Here is a tiny trained network, its code and every weight. The questions are about switching its units off for an input and a target symbol, where a switched-off unit gives its printed mean instead of its output.

import numpy as np


def w(rows, s, z=0):
    codes = np.array(rows[::2]) - 128.0
    scale = np.full(codes.shape[1], s)
    scale[-1] = z or s
    return codes * scale


def f(y):
    return np.maximum(y, 0)


def softmax(a):
    e = np.exp(a - a.max(-1, keepdims=True))
    return e / e.sum(-1, keepdims=True)


def log_softmax(a):
    a = a - a.max(-1, keepdims=True)
    return a - np.log(np.exp(a).sum(-1, keepdims=True))


def net(x, mask):
    ids = ['αγθλμξτψ'.index(c) for c in x.split()]
    T = len(ids)
    res = E[ids] + P[:T]
    u = 0
    for l in range(3):
        r = res
        for j in range(2):
            rows = slice(4 * j, 4 * j + 4)
            q, k, v = (r @ M[l][rows].T for M in (Q, K, V))
            z = softmax(np.where(np.tri(T) > 0, q @ k.T / 4**0.5, -1e9)) @ v
            o = O[l][rows]
            res = res + np.where(mask[u + j], z, o[:, -1]) @ o[:, :-1]
        u += 2
        y = f(res @ A[l][:, :-1].T + A[l][:, -1])
        res = res + np.where(mask[u : u + 8], y, B[l][:, -1]) @ B[l][:, :-1]
        u += 8
    return log_softmax(res[-1] @ U[:, :-1].T + U[:, -1])


Q, K, V, O, A, B = {}, {}, {}, {}, {}, {}
E = w([
[114,163,138],'α',
[134,132,82],'γ',
[6,159,99],'θ',
[165,72,95],'λ',
[151,77,166],'μ',
[153,88,77],'ξ',
[168,57,126],'τ',
[147,140,199],'ψ',
],0.012)
P = w([
[105,107,87],'0',
[86,110,91],'1',
[87,144,101],'2',
[102,172,116],'3',
[121,196,117],'4',
[147,219,119],'5',
[200,252,117],'6',
],0.0031)
Q[0] = w([
[55,212,132],'L0H0',
[30,123,250],'L0H0',
[184,153,36],'L0H0',
[196,93,83],'L0H0',
[185,45,62],'L0H1',
[92,36,118],'L0H1',
[120,67,212],'L0H1',
[173,116,116],'L0H1',
],0.015)
K[0] = w([
[61,198,139],'L0H0',
[21,83,188],'L0H0',
[188,177,88],'L0H0',
[205,114,97],'L0H0',
[88,6,154],'L0H1',
[159,52,111],'L0H1',
[170,124,172],'L0H1',
[101,99,159],'L0H1',
],0.019)
V[0] = w([
[3,57,190],'L0H0',
[137,135,118],'L0H0',
[109,116,138],'L0H0',
[68,92,160],'L0H0',
[51,92,82],'L0H1',
[33,82,65],'L0H1',
[87,112,107],'L0H1',
[72,102,96],'L0H1',
],0.0055)
O[0] = w([
[254,216,45,253],'L0H0',
[120,119,139,119],'L0H0',
[152,142,113,147],'L0H0',
[204,176,79,188],'L0H0',
[214,196,188,111],'L0H1',
[245,219,213,103],'L0H1',
[199,182,163,122],'L0H1',
[199,185,174,117],'L0H1',
],0.0046,0.00063)
A[0] = w([
[89,177,173,2],'L0N0',
[124,130,135,60],'L0N1',
[10,125,140,125],'L0N2',
[75,107,79,80],'L0N3',
[77,176,124,20],'L0N4',
[127,130,121,58],'L0N5',
[135,136,126,32],'L0N6',
[96,119,192,66],'L0N7',
],0.014,0.0034)
B[0] = w([
[62,80,71,176],'L0N0',
[141,122,133,128],'L0N1',
[213,205,141,249],'L0N2',
[142,135,65,161],'L0N3',
[6,135,109,200],'L0N4',
[134,102,116,128],'L0N5',
[135,122,110,128],'L0N6',
[56,63,116,183],'L0N7',
],0.015,0.0012)
Q[1] = w([
[84,187,118],'L1H0',
[77,169,144],'L1H0',
[91,155,144],'L1H0',
[192,62,122],'L1H0',
[169,97,145],'L1H1',
[152,122,128],'L1H1',
[185,151,147],'L1H1',
[133,89,6],'L1H1',
],0.023)
K[1] = w([
[128,141,223],'L1H0',
[138,118,187],'L1H0',
[137,115,180],'L1H0',
[119,131,6],'L1H0',
[61,30,112],'L1H1',
[99,90,133],'L1H1',
[39,106,133],'L1H1',
[248,46,233],'L1H1',
],0.015)
V[1] = w([
[78,115,133],'L1H0',
[77,110,116],'L1H0',
[2,85,104],'L1H0',
[113,124,129],'L1H0',
[156,126,229],'L1H1',
[122,115,107],'L1H1',
[129,76,143],'L1H1',
[148,183,196],'L1H1',
],0.0066)
O[1] = w([
[149,154,125,111],'L1H0',
[168,149,137,114],'L1H0',
[224,178,150,93],'L1H0',
[137,136,128,123],'L1H0',
[188,134,254,3],'L1H1',
[125,128,96,126],'L1H1',
[224,137,163,3],'L1H1',
[91,125,211,161],'L1H1',
],0.007,0.00061)
A[1] = w([
[33,119,157,131],'L1N0',
[120,198,122,97],'L1N1',
[169,142,159,122],'L1N2',
[92,146,89,2],'L1N3',
[109,102,204,92],'L1N4',
[112,22,94,77],'L1N5',
[118,8,161,32],'L1N6',
[164,153,155,184],'L1N7',
],0.013,0.0042)
B[1] = w([
[154,72,88,252],'L1N0',
[74,130,169,248],'L1N1',
[125,146,78,155],'L1N2',
[129,176,176,172],'L1N3',
[69,60,185,188],'L1N4',
[219,184,119,200],'L1N5',
[134,135,252,187],'L1N6',
[55,115,161,215],'L1N7',
],0.02,0.0025)
Q[2] = w([
[84,166,151],'L2H0',
[162,57,99],'L2H0',
[99,192,133],'L2H0',
[144,161,139],'L2H0',
[128,145,32],'L2H1',
[126,169,79],'L2H1',
[248,240,193],'L2H1',
[190,167,67],'L2H1',
],0.014)
K[2] = w([
[127,92,86],'L2H0',
[106,181,150],'L2H0',
[140,76,129],'L2H0',
[157,114,150],'L2H0',
[139,64,25],'L2H1',
[147,122,69],'L2H1',
[250,213,205],'L2H1',
[186,79,70],'L2H1',
],0.013)
V[2] = w([
[132,223,160],'L2H0',
[74,253,138],'L2H0',
[105,205,141],'L2H0',
[130,53,105],'L2H0',
[114,140,138],'L2H1',
[90,139,202],'L2H1',
[102,152,150],'L2H1',
[114,143,121],'L2H1',
],0.0069)
O[2] = w([
[59,229,138,123],'L2H0',
[102,255,112,109],'L2H0',
[106,213,120,120],'L2H0',
[178,51,122,132],'L2H0',
[126,152,125,151],'L2H1',
[135,225,76,255],'L2H1',
[122,171,120,176],'L2H1',
[126,140,143,129],'L2H1',
],0.0076,0.0039)
A[2] = w([
[82,187,129,114],'L2N0',
[201,135,51,50],'L2N1',
[248,177,96,59],'L2N2',
[86,63,121,146],'L2N3',
[98,146,121,3],'L2N4',
[89,180,54,2],'L2N5',
[134,111,2,201],'L2N6',
[187,138,189,69],'L2N7',
],0.014,0.0048)
B[2] = w([
[46,194,52,254],'L2N0',
[218,106,32,153],'L2N1',
[15,3,65,191],'L2N2',
[197,75,149,197],'L2N3',
[194,68,152,151],'L2N4',
[202,40,199,209],'L2N5',
[221,232,144,180],'L2N6',
[82,187,221,197],'L2N7',
],0.019,0.0063)
U = w([
[33,220,19,233],'α',
[220,232,81,204],'γ',
[114,133,90,2],'θ',
[69,53,45,62],'λ',
[125,176,215,120],'μ',
[174,96,1,82],'ξ',
[37,95,151,33],'τ',
[189,43,161,191],'ψ',
],0.0039,0.0044)

Each question gives the input, a string of symbols that net reads in full, and the target symbol t.
The units are the heads (4 rows each of Q, K, V and O) and the neurons (one row each of A and B). Each row of codes is followed by its name. A weight is (code - 128) times the scale printed after its matrix; where a second scale follows, it is the last column's (O, A, B and U).
mask holds one flag per unit, layer by layer, with each layer's heads first. A switched-off unit (its flag False) gives its mean, the last column of its rows in O or B, instead of its output. The means were averaged over made-up inputs and are rounded, as every weight is.
A unit's drop is (log p(t) with every unit on - log p(t) with that unit switched off) / (log p(t) with every unit on - log p(t) with every unit switched off).
The circuit of an input: a set's keep is (log p(t) with only the set's units on - log p(t) with every unit switched off) / (log p(t) with every unit on - log p(t) with every unit switched off). Starting from the 12 units with the biggest drops (on a tie, the unit counted first), units are removed one at a time, each time the one whose removal leaves the highest keep (on an exact tie, the one counted first), for as long as the keep stays at least 0.8.
units of the circuit, in order: the units of the circuit, biggest drop first
most important unit: the unit with the biggest drop
k most important neurons: the k neurons with the biggest drops, biggest first
top k neurons in layer l: the k neurons of layer l with the biggest drops, biggest first
heads that matter: for each layer, one digit per head in row order, 1 if its drop is at least 0.15 and else 0, layers parted by /
input λ λ ψ α ψ, target α: top neuron in layer 1 => [L1N0]
input ψ θ θ θ ψ τ, target α: units of the circuit, in order => [L2H0, L0N2]
input θ μ λ, target α: heads that matter => 00 / 10 / 10
input ψ ψ γ ψ, target γ: top 2 neurons in layer 0 => [L0N3, L0N2]
input γ ψ γ θ μ, target α: units of the circuit, in order => [L0N2, L2H0, L1N1]
input ψ ξ λ, target λ: units of the circuit, in order => [L2N2, L1N5]
input ψ α ψ ξ α ψ α, target ψ: heads that matter => 11 / 01 / 10
input ψ ψ θ λ, target α: units of the circuit, in order => [L2H0, L0N2]
input ξ ξ ξ ψ ψ ξ α, target α: 3 most important neurons => [L0N2, L2N0, L1N0]
input θ θ ψ α γ μ ψ, target α: top 2 neurons in layer 2 => [L2N0, L2N3]
input α ψ μ α, target ψ: heads that matter => 00 / 01 / 10
input ψ ψ α ψ θ μ, target α: units of the circuit, in order => [L0N2, L2N0, L2H0]
input α ψ θ ψ α α ψ, target γ: 2 most important neurons => [L2N6, L0N4]
input γ ψ ψ ψ μ μ, target μ: heads that matter => 01 / 00 / 00
input θ γ ψ ψ ψ τ θ, target γ: units of the circuit, in order => [L1N0, L2N6]
input γ μ ψ λ, target λ: heads that matter => 00 / 00 / 00
input ψ λ ξ λ λ γ, target γ: units of the circuit, in order => [L2N6, L1N6]
input ψ ξ θ ξ, target γ: most important neuron => [L0N4]
input λ α θ μ μ, target γ: 2 most important neurons => [L0N4, L1N0]
input μ λ ψ ψ ψ ψ α, target α: heads that matter => 01 / 00 / 00
input ψ ψ α ψ θ ψ α, target γ: heads that matter => 00 / 01 / 10
input μ α λ θ τ, target α: most important unit => L2H0
input α γ ψ τ, target τ: top 3 neurons in layer 2 => [L2N2, L2N7, L2N6]
input ξ ψ τ ψ ξ μ, target μ: top 3 neurons in layer 1 => [L1N6, L1N0, L1N5]
input μ α ξ, target ξ: 3 most important neurons => [L2N2, L1N5, L2N1]
input γ α ψ ψ, target ψ: 2 most important neurons => [L2N3, L2N0]
input α γ μ ψ τ ξ, target ξ: 3 most important neurons => [L2N2, L2N1, L1N5]
input μ γ α μ ψ, target ψ: top 3 neurons in layer 0 => [L0N7, L0N4, L0N0]
